Below is a small trained network, with its code and all its weights. Each question gives an input and a class and asks what happens when units are switched off, that is, made to give their printed mean instead of their output.

import numpy as np


def w(rows, s, z=0):
    codes = np.array(rows[::2]) - 128.0
    scale = np.full(codes.shape[1], s)
    scale[-1] = z or s
    return codes * scale


def norm(h):
    return h / np.sqrt((h * h).mean(-1, keepdims=True) + 1e-5)


def f(y):
    return np.maximum(y, 0)


def log_softmax(a):
    a = a - a.max(-1, keepdims=True)
    return a - np.log(np.exp(a).sum(-1, keepdims=True))


def net(x, mask):
    res = np.array(x, float).reshape(1, 7) / 4 @ E
    u = 0
    for l in range(4):
        y = f(norm(res) @ A[l][:, :-1].T + A[l][:, -1])
        res = res + np.where(mask[u : u + 7], y, B[l][:, -1]) @ B[l][:, :-1]
        u += 7
    return log_softmax(norm(res)[-1] @ U[:, :-1].T + U[:, -1])


A, B = {}, {}
E = w([
[204,155,112,148,103],'x0',
[104,1,128,134,166],'x1',
[191,128,232,129,166],'x2',
[135,77,77,115,187],'x3',
[167,117,153,166,51],'x4',
[134,218,163,156,153],'x5',
[208,101,149,190,223],'x6',
],0.0062)
A[0] = w([
[148,187,90,232,2,18],'0.n0',
[131,182,90,95,107,177],'0.n1',
[112,78,141,69,61,228],'0.n2',
[144,184,145,195,129,253],'0.n3',
[244,118,25,111,156,105],'0.n4',
[72,170,65,105,113,41],'0.n5',
[61,153,157,75,99,63],'0.n6',
],0.0077,0.0021)
B[0] = w([
[162,42,145,107,81,253],'0.n0',
[53,198,67,137,66,212],'0.n1',
[100,102,131,159,191,241],'0.n2',
[113,118,255,182,151,235],'0.n3',
[78,170,154,221,148,209],'0.n4',
[84,146,152,85,172,203],'0.n5',
[97,162,47,137,171,197],'0.n6',
],0.0072,0.0043)
A[1] = w([
[67,18,136,129,179,141],'1.n0',
[211,165,202,128,151,163],'1.n1',
[195,255,149,150,71,101],'1.n2',
[167,155,100,185,88,108],'1.n3',
[32,153,156,88,140,152],'1.n4',
[142,180,82,104,92,4],'1.n5',
[127,157,91,125,38,104],'1.n6',
],0.0096,0.0019)
B[1] = w([
[81,85,87,173,59,253],'1.n0',
[161,148,124,197,210,212],'1.n1',
[115,61,75,176,117,211],'1.n2',
[87,1,173,108,100,161],'1.n3',
[173,181,83,232,132,225],'1.n4',
[33,176,90,110,176,149],'1.n5',
[27,122,202,10,115,183],'1.n6',
],0.0073,0.0066)
A[2] = w([
[124,84,167,160,217,252],'2.n0',
[153,138,116,112,107,34],'2.n1',
[254,154,153,116,152,148],'2.n2',
[176,157,172,181,47,109],'2.n3',
[139,66,158,76,53,120],'2.n4',
[107,51,131,96,141,59],'2.n5',
[190,172,119,169,155,117],'2.n6',
],0.0093,0.0026)
B[2] = w([
[189,173,191,162,79,254],'2.n0',
[166,184,42,219,116,128],'2.n1',
[133,185,208,140,235,164],'2.n2',
[108,64,119,165,100,184],'2.n3',
[157,2,246,139,54,174],'2.n4',
[193,39,59,98,41,165],'2.n5',
[125,105,70,124,253,175],'2.n6',
],0.0066,0.0063)
A[3] = w([
[71,52,109,163,86,184],'3.n0',
[115,67,54,43,255,138],'3.n1',
[220,129,33,132,108,48],'3.n2',
[179,66,183,50,161,33],'3.n3',
[140,242,31,91,153,134],'3.n4',
[106,49,80,226,125,214],'3.n5',
[121,113,149,17,49,3],'3.n6',
],0.0067,0.0017)
B[3] = w([
[253,125,104,109,105,228],'3.n0',
[252,98,129,220,19,141],'3.n1',
[80,155,46,51,85,133],'3.n2',
[127,110,34,73,80,135],'3.n3',
[183,66,108,105,219,162],'3.n4',
[125,211,68,114,42,255],'3.n5',
[106,90,122,20,218,146],'3.n6',
],0.0068,0.0075)
U = w([
[176,172,200,172,210,207],'0',
[89,132,165,34,143,3],'1',
[145,59,122,149,77,191],'2',
[60,248,104,132,115,78],'3',
],0.017,0.0044)

Each question gives the input, the list of numbers given to net, and the class t.
The units are the neurons (one row each of A and B). Each row of codes is followed by its name. A weight is (code - 128) times the scale printed after its matrix; where a second scale follows, it is the last column's (A, B and U).
mask holds one flag per neuron, layer by layer. A switched-off neuron (its flag False) gives its mean, the last column of its row in B, instead of its output. The means were averaged over made-up inputs and are rounded, as every weight is.
A unit's drop is (log p(t) with every unit on - log p(t) with that unit switched off) / (log p(t) with every unit on - log p(t) with every unit switched off).
The circuit of an input: a set's keep is (log p(t) with only the set's units on - log p(t) with every unit switched off) / (log p(t) with every unit on - log p(t) with every unit switched off). Starting from the 12 units with the biggest drops (on a tie, the unit counted first), units are removed one at a time, each time the one whose removal leaves the highest keep (on an exact tie, the one counted first), for as long as the keep stays at least 0.8.
units of the circuit, in order: the units of the circuit, biggest drop first
top k neurons: the k neurons with the biggest drops, biggest first
k most important neurons of layer l: the k neurons of layer l with the biggest drops, biggest first
drop when u is switched off: that unit's drop, to one decimal
input [5,4,4,7,7,-1,1], class 0: top 2 neurons : (0.n1; 0.n0)
input [3,-5,0,-4,-2,0,1], class 2: units of the circuit, in order : (1.n2)
input [7,-2,3,5,-8,-4,-2], class 0: top 2 neurons : (1.n0; 3.n4)
input [-5,-5,-4,7,-4,-5,5], class 3: units of the circuit, in order : (0.n0; 3.n5)
input [8,-7,-4,1,-4,-3,-6], class 1: units of the circuit, in order : (1.n6; 0.n0)
input [8,2,-4,-2,5,1,-5], class 1: units of the circuit, in order : (1.n6; 1.n4)
input [1,5,7,5,-8,2,-2], class 2: top 2 neurons : (1.n0; 0.n3)
input [5,3,5,-1,8,-2,1], class 0: 2 most important neurons of layer 1 : (1.n1; 1.n0)
input [-5,-1,4,4,5,0,-4], class 3: 2 most important neurons of layer 0 : (0.n0; 0.n6)
input [8,-1,-1,-8,-8,-5,-1], class 3: top 2 neurons : (1.n4; 0.n5)
input [4,1,-8,5,-2,-4,-4], class 3: 2 most important neurons of layer 0 : (0.n0; 0.n4)
input [1,3,-7,0,-6,4,3], class 3: 2 most important neurons of layer 3 : (3.n5; 3.n0)
input [6,-1,5,-5,-7,-8,-3], class 3: drop when 0.n0 is switched off : 0.1
input [-7,-5,7,-2,3,-3,-4], class 3: drop when 1.n1 is switched off : 0.2
input [-4,-3,2,-3,0,-3,-2], class 3: most important neuron of layer 1 : (1.n1)
input [1,-2,-7,2,0,-4,-6], class 3: drop when 0.n1 is switched off : 0.2
